Below are the code and all the weights of a small trained network. Each question names an input and a class and asks about switching units off, where a switched-off unit gives its printed mean instead of its output.

import numpy as np


def w(rows, s, z=0):
    codes = np.array(rows[::2]) - 128.0
    scale = np.full(codes.shape[1], s)
    scale[-1] = z or s
    return codes * scale


def f(y):
    return y / 2 * (1 + np.tanh(0.7978845608 * (y + 0.044715 * y**3)))


def log_softmax(a):
    a = a - a.max(-1, keepdims=True)
    return a - np.log(np.exp(a).sum(-1, keepdims=True))


def net(x, mask):
    res = np.array(x, float).reshape(1, 8) / 4 @ E
    y = f(res @ A[0][:, :-1].T + A[0][:, -1])
    res = res + np.where(mask, y, B[0][:, -1]) @ B[0][:, :-1]
    return log_softmax(res[-1] @ U[:, :-1].T + U[:, -1])


A, B = {}, {}
E = w([
[97,163,107,94,108,94,94,85,124],'x0',
[112,230,98,187,10,104,187,172,70],'x1',
[126,118,118,172,123,114,109,122,150],'x2',
[106,143,117,104,110,115,117,104,119],'x3',
[151,91,96,131,105,7,129,176,255],'x4',
[96,159,127,68,96,124,116,77,98],'x5',
[127,143,135,95,119,143,129,117,111],'x6',
[198,163,179,123,156,88,119,80,109],'x7',
],0.009)
A[0] = w([
[68,157,128,167,229,176,101,127,43,57],'neuron 1',
[238,165,188,209,111,118,102,2,143,86],'neuron 2',
[121,88,136,97,178,174,92,95,172,75],'neuron 3',
[189,118,117,62,59,131,154,154,232,45],'neuron 4',
[123,74,104,108,193,154,119,55,162,2],'neuron 5',
[3,103,112,153,101,199,131,144,193,133],'neuron 6',
],0.0071,0.0042)
B[0] = w([
[204,76,141,113,85,131,71,72,118,254],'neuron 1',
[165,157,112,60,140,114,169,152,193,216],'neuron 2',
[8,136,111,168,170,213,187,126,77,229],'neuron 3',
[114,54,52,184,23,72,90,76,122,185],'neuron 4',
[106,185,86,154,124,203,188,96,128,207],'neuron 5',
[230,164,157,47,169,30,188,137,215,231],'neuron 6',
],0.011,0.0047)
U = w([
[211,175,169,1,151,89,145,107,186,49],'0',
[68,206,99,186,77,143,189,87,86,89],'1',
[205,33,124,130,38,103,47,27,75,1],'2',
[134,133,201,98,145,49,119,93,89,247],'3',
[139,159,153,96,148,79,75,115,106,239],'4',
[136,162,181,96,97,136,57,118,163,206],'5',
[156,112,127,82,158,57,112,113,53,107],'6',
[134,165,195,68,103,137,44,139,183,130],'7',
],0.0078,0.0045)

Each question gives the input, the list of numbers given to net, and the class t.
The units are the neurons (one row each of A and B). Each row of codes is followed by its name. A weight is (code - 128) times the scale printed after its matrix; where a second scale follows, it is the last column's (A, B and U).
mask holds one flag per neuron, in row order. A switched-off neuron (its flag False) gives its mean, the last column of its row in B, instead of its output. The means were averaged over made-up inputs and are rounded, as every weight is.
A unit's drop is (log p(t) with every unit on - log p(t) with that unit switched off) / (log p(t) with every unit on - log p(t) with every unit switched off).
The circuit of an input: a set's keep is (log p(t) with only the set's units on - log p(t) with every unit switched off) / (log p(t) with every unit on - log p(t) with every unit switched off). Starting from all 6 units, units are removed one at a time, each time the one whose removal leaves the highest keep (on an exact tie, the one counted first), for as long as the keep stays at least 0.8.
units of the circuit, in order: the units of the circuit, biggest drop first
unit that matters most: the unit with the biggest drop
k most important neurons: the k neurons with the biggest drops, biggest first
drop of u: that unit's drop, to one decimal
input [-4,-7,-2,-6,-8,-3,2,5], class 2: unit that matters most -> neuron 1
input [-5,7,1,-5,8,6,0,-7], class 2: 4 most important neurons -> neuron 4; neuron 3; neuron 2; neuron 5
input [-5,-6,0,2,-7,0,4,-7], class 0: 3 most important neurons -> neuron 6; neuron 1; neuron 4
input [0,-4,-2,3,3,-3,0,2], class 1: 2 most important neurons -> neuron 6; neuron 1
input [-5,-6,-1,3,-4,-5,2,2], class 1: 3 most important neurons -> neuron 3; neuron 5; neuron 6
input [7,-7,-1,0,1,3,-3,3], class 1: units of the circuit, in order -> neuron 3; neuron 5
input [-4,5,-6,2,6,-5,4,-8], class 0: 3 most important neurons -> neuron 6; neuron 3; neuron 1
input [-5,6,8,-8,2,7,-7,-4], class 4: 3 most important neurons -> neuron 6; neuron 3; neuron 5
input [7,6,-8,-5,8,-5,-5,3], class 2: 2 most important neurons -> neuron 4; neuron 3
input [-8,8,3,4,-7,5,-3,8], class 0: 2 most important neurons -> neuron 2; neuron 3
input [-8,-4,8,-3,-5,-3,4,8], class 0: 2 most important neurons -> neuron 2; neuron 4
input [1,3,-5,-1,-4,5,0,8], class 0: 3 most important neurons -> neuron 2; neuron 3; neuron 4
input [-3,-6,0,-5,-8,-1,-2,-8], class 0: 3 most important neurons -> neuron 6; neuron 1; neuron 4
input [-2,-3,-4,0,7,-6,-2,1], class 2: unit that matters most -> neuron 4
input [-3,-7,3,-3,2,-1,6,2], class 1: drop of neuron 5 -> 0.2
input [-2,4,2,-3,-5,-2,-2,-8], class 0: drop of neuron 2 -> 0.0
input [-2,-8,4,3,-6,-5,-6,0], class 1: drop of neuron 3 -> 0.7
